Here is a tiny trained network, its code and every weight. The questions are about switching its units off for an input and a class, where a switched-off unit gives its printed mean instead of its output.

import numpy as np


def w(rows, s, z=0):
    codes = np.array(rows[::2]) - 128.0
    scale = np.full(codes.shape[1], s)
    scale[-1] = z or s
    return codes * scale


def f(y):
    return y / 2 * (1 + np.tanh(0.7978845608 * (y + 0.044715 * y**3)))


def log_softmax(a):
    a = a - a.max(-1, keepdims=True)
    return a - np.log(np.exp(a).sum(-1, keepdims=True))


def net(x, mask):
    res = np.array(x, float).reshape(1, 6) / 4 @ E
    y = f(res @ A[0][:, :-1].T + A[0][:, -1])
    res = res + np.where(mask, y, B[0][:, -1]) @ B[0][:, :-1]
    return log_softmax(res[-1] @ U[:, :-1].T + U[:, -1])


A, B = {}, {}
E = w([
[88,183,157,25,185,93,195,42,247],'x0',
[164,138,99,142,133,26,110,239,111],'x1',
[123,110,83,71,102,116,249,22,33],'x2',
[211,145,106,4,48,125,160,227,129],'x3',
[38,215,88,56,61,211,1,67,126],'x4',
[56,47,208,101,122,117,68,83,133],'x5',
],0.0093)
A[0] = w([
[187,183,115,143,195,54,241,216,151,185],'n0',
[97,95,232,24,154,119,158,222,183,139],'n1',
[6,174,156,118,180,141,83,93,161,97],'n2',
[141,21,201,149,208,106,128,215,188,142],'n3',
[146,16,147,214,177,126,33,210,119,115],'n4',
[115,183,86,109,76,214,107,176,150,2],'n5',
[168,161,67,107,147,61,246,165,207,59],'n6',
[115,247,124,115,150,254,55,87,162,201],'n7',
[121,202,30,127,52,197,69,72,63,186],'n8',
[53,89,187,95,122,109,108,51,228,128],'n9',
[69,99,151,141,141,173,214,10,115,188],'n10',
],0.0075,0.0037)
B[0] = w([
[203,151,103,112,155,35,180,188,151,240],'n0',
[254,123,139,124,39,114,96,59,156,197],'n1',
[132,124,71,164,158,187,69,56,169,203],'n2',
[172,148,162,209,99,81,116,125,147,223],'n3',
[132,89,198,230,113,136,120,184,74,245],'n4',
[140,104,175,103,106,149,117,183,167,178],'n5',
[182,173,95,87,175,93,151,135,164,206],'n6',
[121,157,114,160,152,222,137,140,237,242],'n7',
[54,146,123,88,106,186,136,192,69,241],'n8',
[132,138,152,104,131,91,75,29,170,208],'n9',
[38,86,168,65,175,142,211,62,56,228],'n10',
],0.0097,0.013)
U = w([
[212,199,102,126,143,55,213,208,172,253],'0',
[72,190,117,180,237,166,95,92,190,37],'1',
[161,174,147,87,67,105,63,80,191,37],'2',
[87,62,129,90,154,162,233,103,80,155],'3',
[152,81,188,255,110,93,99,211,118,134],'4',
[91,172,54,120,28,109,55,229,45,153],'5',
[91,205,127,108,63,233,115,225,171,26],'6',
],0.0097,0.0023)

Each question gives the input, the list of numbers given to net, and the class t.
The units are the neurons (one row each of A and B). Each row of codes is followed by its name. A weight is (code - 128) times the scale printed after its matrix; where a second scale follows, it is the last column's (A, B and U).
mask holds one flag per neuron, in row order. A switched-off neuron (its flag False) gives its mean, the last column of its row in B, instead of its output. The means were averaged over made-up inputs and are rounded, as every weight is.
A unit's drop is (log p(t) with every unit on - log p(t) with that unit switched off) / (log p(t) with every unit on - log p(t) with every unit switched off).
The circuit of an input: a set's keep is (log p(t) with only the set's units on - log p(t) with every unit switched off) / (log p(t) with every unit on - log p(t) with every unit switched off). Starting from all 11 units, units are removed one at a time, each time the one whose removal leaves the highest keep (on an exact tie, the one counted first), for as long as the keep stays at least 0.8.
units of the circuit, in order: the units of the circuit, biggest drop first
unit that matters most: the unit with the biggest drop
k most important neurons: the k neurons with the biggest drops, biggest first
drop of u: that unit's drop, to one decimal
input [8,-1,8,1,8,-7], class 3: 2 most important neurons => [n10, n8]
input [3,5,4,-5,-1,6], class 3: 4 most important neurons => [n10, n7, n6, n3]
input [1,5,6,6,4,6], class 5: 3 most important neurons => [n7, n10, n9]
input [-1,7,8,6,3,2], class 5: units of the circuit, in order => [n7, n8]
input [5,1,-4,-4,-4,3], class 2: units of the circuit, in order => [n9, n1]
input [-5,3,-8,-5,7,-3], class 6: unit that matters most => n7
input [-8,6,-5,7,2,-5], class 4: 2 most important neurons => [n4, n5]
input [-3,1,5,-3,5,5], class 3: 2 most important neurons => [n10, n8]
input [2,7,0,-4,2,8], class 2: 3 most important neurons => [n9, n7, n10]
input [5,2,-7,-3,-1,6], class 2: 2 most important neurons => [n9, n1]
input [-4,6,1,2,2,0], class 5: drop of n3 => 0.2
